Below are the code and all the weights of a small trained network. Each question names an input and a class and asks about switching units off, where a switched-off unit gives its printed mean instead of its output.

import numpy as np


def w(rows, s, z=0):
    codes = np.array(rows[::2]) - 128.0
    scale = np.full(codes.shape[1], s)
    scale[-1] = z or s
    return codes * scale


def norm(h):
    return h / np.sqrt((h * h).mean(-1, keepdims=True) + 1e-5)


def f(y):
    return y / 2 * (1 + np.tanh(0.7978845608 * (y + 0.044715 * y**3)))


def log_softmax(a):
    a = a - a.max(-1, keepdims=True)
    return a - np.log(np.exp(a).sum(-1, keepdims=True))


def net(x, mask):
    res = np.array(x, float).reshape(1, 6) / 4 @ E
    u = 0
    for l in range(3):
        y = f(norm(res) @ A[l][:, :-1].T + A[l][:, -1])
        res = res + np.where(mask[u : u + 5], y, B[l][:, -1]) @ B[l][:, :-1]
        u += 5
    return log_softmax(norm(res)[-1] @ U[:, :-1].T + U[:, -1])


A, B = {}, {}
E = w([
[94,252,92,101,251],'x0',
[159,144,5,166,116],'x1',
[66,207,140,203,35],'x2',
[59,49,157,85,228],'x3',
[120,231,174,149,160],'x4',
[129,165,26,2,36],'x5',
],0.0082)
A[0] = w([
[163,89,120,137,3,52],'0.n0',
[135,247,144,137,102,2],'0.n1',
[140,129,52,205,121,19],'0.n2',
[65,129,55,74,102,28],'0.n3',
[182,131,77,25,149,3],'0.n4',
],0.031,0.0049)
B[0] = w([
[130,56,144,123,9,253],'0.n0',
[54,130,123,223,126,226],'0.n1',
[209,163,130,128,155,186],'0.n2',
[72,193,181,39,121,191],'0.n3',
[128,63,1,124,190,214],'0.n4',
],0.035,0.016)
A[1] = w([
[154,169,113,142,109,128],'1.n0',
[101,201,121,236,115,4],'1.n1',
[252,180,132,147,145,138],'1.n2',
[143,67,220,132,206,96],'1.n3',
[133,86,192,117,167,92],'1.n4',
],0.032,0.0023)
B[1] = w([
[124,139,113,149,149,138],'1.n0',
[15,105,187,209,146,249],'1.n1',
[234,254,102,186,132,168],'1.n2',
[196,110,169,70,207,203],'1.n3',
[130,73,179,76,171,168],'1.n4',
],0.029,0.016)
A[2] = w([
[105,114,102,128,109,107],'2.n0',
[116,62,151,154,171,201],'2.n1',
[170,90,144,150,3,3],'2.n2',
[154,99,219,109,159,155],'2.n3',
[111,191,169,72,122,112],'2.n4',
],0.028,0.0025)
B[2] = w([
[197,149,141,158,141,164],'2.n0',
[144,66,165,91,201,210],'2.n1',
[214,75,184,153,3,252],'2.n2',
[168,134,188,123,160,189],'2.n3',
[94,207,190,29,65,143],'2.n4',
],0.02,0.016)
U = w([
[161,71,137,117,5,201],'0',
[174,109,181,60,190,112],'1',
[126,109,4,81,164,164],'2',
[59,204,129,37,95,3],'3',
[188,216,132,163,134,55],'4',
[36,133,164,190,135,190],'5',
],0.022,0.0038)

Each question gives the input, the list of numbers given to net, and the class t.
The units are the neurons (one row each of A and B). Each row of codes is followed by its name. A weight is (code - 128) times the scale printed after its matrix; where a second scale follows, it is the last column's (A, B and U).
mask holds one flag per neuron, layer by layer. A switched-off neuron (its flag False) gives its mean, the last column of its row in B, instead of its output. The means were averaged over made-up inputs and are rounded, as every weight is.
A unit's drop is (log p(t) with every unit on - log p(t) with that unit switched off) / (log p(t) with every unit on - log p(t) with every unit switched off).
The circuit of an input: a set's keep is (log p(t) with only the set's units on - log p(t) with every unit switched off) / (log p(t) with every unit on - log p(t) with every unit switched off). Starting from the 12 units with the biggest drops (on a tie, the unit counted first), units are removed one at a time, each time the one whose removal leaves the highest keep (on an exact tie, the one counted first), for as long as the keep stays at least 0.8.
circuit, biggest first: the units of the circuit, biggest drop first
most important unit: the unit with the biggest drop
top k neurons: the k neurons with the biggest drops, biggest first
k most important neurons of layer l: the k neurons of layer l with the biggest drops, biggest first
drop when u is switched off: that unit's drop, to one decimal
input [-5,-4,2,5,4,-1], class 1: most important unit => 0.n0
input [3,4,-3,5,0,-6], class 1: top 4 neurons => 0.n1; 0.n0; 0.n2; 0.n4
input [-1,-1,5,3,-4,-5], class 1: circuit, biggest first => 0.n0; 0.n1
input [2,7,-7,-6,5,-6], class 4: circuit, biggest first => 0.n2; 1.n2
input [3,0,0,6,6,-1], class 1: top 4 neurons => 0.n0; 0.n1; 0.n4; 1.n3
input [7,7,2,5,2,7], class 3: top 2 neurons => 0.n3; 2.n4
input [3,3,3,8,0,0], class 3: 2 most important neurons of layer 0 => 0.n1; 0.n0
input [6,-6,-4,-3,-7,-7], class 1: top 2 neurons => 0.n1; 0.n2
input [-4,3,1,0,2,-6], class 4: top 2 neurons => 0.n1; 1.n2
input [-2,-8,1,1,5,-1], class 1: top 3 neurons => 0.n0; 0.n1; 1.n3
input [0,-1,0,1,-4,5], class 2: top 2 neurons => 0.n4; 2.n2
input [0,-5,5,5,-2,-1], class 1: top 4 neurons => 0.n0; 0.n1; 0.n4; 0.n2
input [8,-8,6,3,-8,-2], class 1: top 3 neurons => 0.n0; 0.n1; 0.n4
input [5,5,2,0,0,6], class 3: circuit, biggest first => 0.n3
input [6,8,3,5,-2,-7], class 4: top 2 neurons => 1.n2; 0.n1
input [-4,4,-7,2,6,-6], class 1: top 3 neurons => 0.n1; 0.n0; 0.n2
input [-2,3,-2,-3,5,-1], class 5: top 2 neurons => 0.n1; 1.n1
input [6,1,-7,-7,6,3], class 5: 3 most important neurons of layer 0 => 0.n1; 0.n0; 0.n2
input [3,3,-6,-5,4,-4], class 5: top 2 neurons => 1.n1; 0.n1
input [-2,-1,8,6,-4,-6], class 1: most important neuron of layer 0 => 0.n0
input [8,-1,-5,-7,-8,5], class 2: drop when 0.n4 is switched off => 0.8
input [1,5,-5,-4,7,4], class 2: drop when 0.n4 is switched off => 0.9
input [0,-4,-8,8,-2,5], class 2: drop when 0.n4 is switched off => 0.5
